Below are the code and all the weights of a small trained network. Each question names an input and a target symbol and asks about switching units off, where a switched-off unit gives its printed mean instead of its output.

import numpy as np


def w(rows, s, z=0):
    codes = np.array(rows[::2]) - 128.0
    scale = np.full(codes.shape[1], s)
    scale[-1] = z or s
    return codes * scale


def norm(h):
    return h / np.sqrt((h * h).mean(-1, keepdims=True) + 1e-5)


def f(y):
    return np.maximum(y, 0)


def softmax(a):
    e = np.exp(a - a.max(-1, keepdims=True))
    return e / e.sum(-1, keepdims=True)


def log_softmax(a):
    a = a - a.max(-1, keepdims=True)
    return a - np.log(np.exp(a).sum(-1, keepdims=True))


def net(x, mask):
    ids = ['αβγδεζ'.index(c) for c in x.split()]
    T = len(ids)
    res = E[ids] + P[:T]
    r = norm(res)
    for j in range(2):
        rows = slice(3 * j, 3 * j + 3)
        q, k, v = (r @ M[0][rows].T for M in (Q, K, V))
        z = softmax(np.where(np.tri(T) > 0, q @ k.T / 3**0.5, -1e9)) @ v
        o = O[0][rows]
        res = res + np.where(mask[j], z, o[:, -1]) @ o[:, :-1]
    y = f(norm(res) @ A[0][:, :-1].T + A[0][:, -1])
    res = res + np.where(mask[2:10], y, B[0][:, -1]) @ B[0][:, :-1]
    return log_softmax(norm(res)[-1] @ U[:, :-1].T + U[:, -1])


Q, K, V, O, A, B = {}, {}, {}, {}, {}, {}
E = w([
[122,149,21,147,129],'α',
[100,85,90,149,81],'β',
[215,186,42,137,198],'γ',
[5,113,101,152,120],'δ',
[107,187,95,198,102],'ε',
[116,65,66,247,137],'ζ',
],0.015)
P = w([
[88,62,128,88,2],'0',
[165,76,132,45,61],'1',
[157,248,141,146,163],'2',
[157,169,164,128,164],'3',
[164,162,167,132,149],'4',
[183,192,168,135,132],'5',
],0.0085)
Q[0] = w([
[96,139,184,174,71],'h1',
[147,188,159,189,121],'h1',
[117,185,92,230,178],'h1',
[116,140,73,176,56],'h2',
[111,150,250,243,149],'h2',
[119,84,128,160,30],'h2',
],0.012)
K[0] = w([
[87,65,158,57,100],'h1',
[11,83,180,133,86],'h1',
[67,151,165,223,233],'h1',
[132,127,209,247,191],'h2',
[229,140,46,213,64],'h2',
[120,209,121,123,206],'h2',
],0.011)
V[0] = w([
[167,217,154,176,121],'h1',
[141,95,90,144,227],'h1',
[175,116,150,191,107],'h1',
[119,8,84,85,176],'h2',
[136,90,144,208,177],'h2',
[163,90,177,143,47],'h2',
],0.011)
O[0] = w([
[160,95,124,90,56,52],'h1',
[125,117,135,201,44,42],'h1',
[144,32,35,114,132,49],'h1',
[195,145,207,207,46,2],'h2',
[148,67,66,201,183,107],'h2',
[176,1,141,86,108,127],'h2',
],0.0089,0.0036)
A[0] = w([
[160,61,66,181,86,149],'n1',
[145,123,33,38,119,161],'n2',
[187,49,140,140,76,120],'n3',
[121,53,150,125,163,35],'n4',
[70,141,174,121,142,174],'n5',
[157,200,248,137,241,2],'n6',
[150,56,116,254,193,160],'n7',
[103,215,192,100,105,50],'n8',
],0.0093,0.002)
B[0] = w([
[171,135,137,159,123,198],'n1',
[105,186,131,128,166,253],'n2',
[169,176,126,126,179,176],'n3',
[114,149,120,127,134,142],'n4',
[82,111,94,111,81,244],'n5',
[159,157,89,216,228,202],'n6',
[104,5,56,94,88,213],'n7',
[94,46,130,152,150,235],'n8',
],0.013,0.0047)
U = w([
[1,108,192,150,28,254],'α',
[156,97,226,107,160,245],'β',
[104,198,102,160,13,103],'γ',
[70,117,190,226,213,61],'δ',
[91,144,78,7,160,140],'ε',
[130,15,22,132,93,28],'ζ',
],0.007,0.003)

Each question gives the input, a string of symbols that net reads in full, and the target symbol t.
The units are the heads (3 rows each of Q, K, V and O) and the neurons (one row each of A and B). Each row of codes is followed by its name. A weight is (code - 128) times the scale printed after its matrix; where a second scale follows, it is the last column's (O, A, B and U).
mask holds one flag per unit, heads first, then neurons. A switched-off unit (its flag False) gives its mean, the last column of its rows in O or B, instead of its output. The means were averaged over made-up inputs and are rounded, as every weight is.
A unit's drop is (log p(t) with every unit on - log p(t) with that unit switched off) / (log p(t) with every unit on - log p(t) with every unit switched off).
The circuit of an input: a set's keep is (log p(t) with only the set's units on - log p(t) with every unit switched off) / (log p(t) with every unit on - log p(t) with every unit switched off). Starting from all 10 units, units are removed one at a time, each time the one whose removal leaves the highest keep (on an exact tie, the one counted first), for as long as the keep stays at least 0.8.
units of the circuit, in order: the units of the circuit, biggest drop first
unit that matters most: the unit with the biggest drop
k most important neurons: the k neurons with the biggest drops, biggest first
which heads matter: for each layer, one digit per head in row order, 1 if its drop is at least 0.15 and else 0, layers parted by /
drop of u: that unit's drop, to one decimal
input β β ε, target ε: units of the circuit, in order : h2, h1
input β δ δ α, target δ: which heads matter : 01
input ζ ε ε, target ζ: unit that matters most : h1
input δ δ ζ, target ζ: which heads matter : 00
input δ α β δ δ β, target δ: which heads matter : 10
input α ε β β, target ε: units of the circuit, in order : h2, n8
input γ ζ β, target ζ: units of the circuit, in order : h2, h1
input ε ζ α, target ζ: units of the circuit, in order : h2, n7
input β α β α, target β: units of the circuit, in order : h2, n5, n7
input ζ ζ ζ δ β α, target γ: 2 most important neurons : n8, n6
input ζ δ δ, target ζ: drop of n2 : 0.1
input ε ε ε ζ α, target ζ: drop of h2 : 1.0
input ζ α α α ζ γ, target ζ: drop of n2 : 0.0
input α ε ε ε, target ε: drop of h1 : 0.2
input β β ε δ β γ, target β: units of the circuit, in order : h2
